X =
-0.129,-0.177,0.004,-0.114,-0.231,-0.083,-0.186,0.203,0.071,-0.146,0.132
-0.126,-0.131,0.045,-0.159,-0.008,-0.182,-0.178,-0.046,0.091,-0.124,0.112
0.028,-0.102,-0.070,-0.008,0.071,-0.131,0.045,-0.074,-0.046,0.119,-0.071
-0.048,0.004,0.008,-0.022,0.089,-0.119,0.040,-0.164,-0.026,-0.056,-0.073
-0.087,-0.241,0.058,-0.106,0.108,-0.049,0.066,-0.106,0.050,0.116,-0.056
-0.205,-0.266,0.158,-0.167,-0.021,0.116,0.014,-0.018,0.113,-0.027,-0.010
0.149,0.162,-0.155,0.076,-0.129,0.003,-0.047,0.007,-0.175,-0.104,-0.073
-0.077,-0.100,-0.017,-0.110,-0.093,-0.191,-0.189,0.046,0.048,-0.133,0.115
-0.108,-0.219,-0.018,0.013,-0.122,-0.123,0.096,0.162,0.010,0.031,-0.045
0.013,-0.065,-0.039,0.012,-0.039,-0.059,0.066,-0.009,-0.064,-0.018,-0.085
-0.059,-0.142,0.100,-0.067,-0.063,0.118,0.109,-0.034,-0.013,-0.114,-0.106
0.001,-0.071,0.006,-0.011,-0.098,0.040,0.066,0.015,-0.059,-0.094,-0.088
Rows and columns are counted from 0.
(0, 0) = -0.129
(3, 10) = -0.073
(4, 4) = 0.108
(4, 5) = -0.049
(7, 4) = -0.093
(1, 7) = -0.046
(8, 5) = -0.123
(5, 8) = 0.113
(1, 8) = 0.091
(6, 10) = -0.073
(7, 10) = 0.115
(11, 3) = -0.011
(6, 5) = 0.003
(11, 2) = 0.006
(8, 3) = 0.013
(8, 4) = -0.122
(6, 4) = -0.129
(2, 8) = -0.046
(1, 6) = -0.178
(2, 6) = 0.045
(3, 8) = -0.026
(10, 5) = 0.118
(3, 1) = 0.004
(1, 0) = -0.126
(10, 7) = -0.034
(5, 6) = 0.014
(2, 1) = -0.102
(7, 1) = -0.100
(3, 0) = -0.048

W =
[[-13   6 -15  37  22  15  15  12 -32  -3]
 [-13 -37  10 -56 -35 -29 -63 -46  -7  16]
 [-40  16 -41   6  12  10  22 -36 -23 -48]
 [ 19  31  36  52  38  42  64  30  38  25]
 [ 24 -27   9 -67 -49 -37 -74 -32  10  20]]
Rows and columns are counted from 0.
(0, 0) -> -13
(4, 0) -> 24
(4, 7) -> -32
(1, 6) -> -63
(4, 5) -> -37
(3, 9) -> 25
(2, 7) -> -36
(4, 6) -> -74
(3, 8) -> 38
(3, 7) -> 30
(3, 2) -> 36
(1, 0) -> -13
(2, 5) -> 10
(3, 4) -> 38
(1, 1) -> -37
(4, 9) -> 20
(1, 9) -> 16

x = [[-1, -11, -8, 7, -6], [57, 9, -67, 72, 14], [23, 5, -23, 26, 18], [-2, 2, -14, 19, -14], [1, -3, 6, 5, 8], [-7, -5, -12, -6, -19], [46, 18, -52, 61, 19], [-19, -22, -3, 1, 3], [-6, -9, 1, -10, -7]]
x[0,0] => -1
x[6,4] => 19
x[4,3] => 5
x[:, 2] => [-8, -67, -23, -14, 6, -12, -52, -3, 1]
x[:, 4] => [-6, 14, 18, -14, 8, -19, 19, 3, -7]
x[:, 1] => [-11, 9, 5, 2, -3, -5, 18, -22, -9]
x[3,0] => -2
x[6,2] => -52
x[0,2] => -8
x[3,3] => 19
x[7,0] => -19
x[0,4] => -6
x[8,1] => -9
x[2] => [23, 5, -23, 26, 18]
x[2,2] => -23
x[1,4] => 14
x[4,4] => 8
x[3,1] => 2
x[1,2] => -67
x[2,0] => 23
x[:, 3] => [7, 72, 26, 19, 5, -6, 61, 1, -10]
x[7] => [-19, -22, -3, 1, 3]
x[1,0] => 57
x[:, 0] => [-1, 57, 23, -2, 1, -7, 46, -19, -6]

grid = ((1, 9, 11, -1, 12, 13, 32, -2, 19, 22, 4, 39), (6, -4, 14, 0, 19, -5, 17, 4, 6, 22, -5, 19), (-9, 0, -12, 9, -11, -11, -10, 5, 3, -14, 10, -32))
Rows and columns are counted from 0.
row 0 col 0: 1
row 0 col 5: 13
row 0 col 2: 11
row 2 col 3: 9
row 0 col 4: 12
row 2 col 7: 5
row 0 col 9: 22
row 2 col 6: -10
row 2 col 11: -32
row 1 col 9: 22
row 1 col 10: -5
row 1 col 6: 17
row 2 col 0: -9
row 2 col 1: 0
row 0 col 8: 19
row 1 col 7: 4
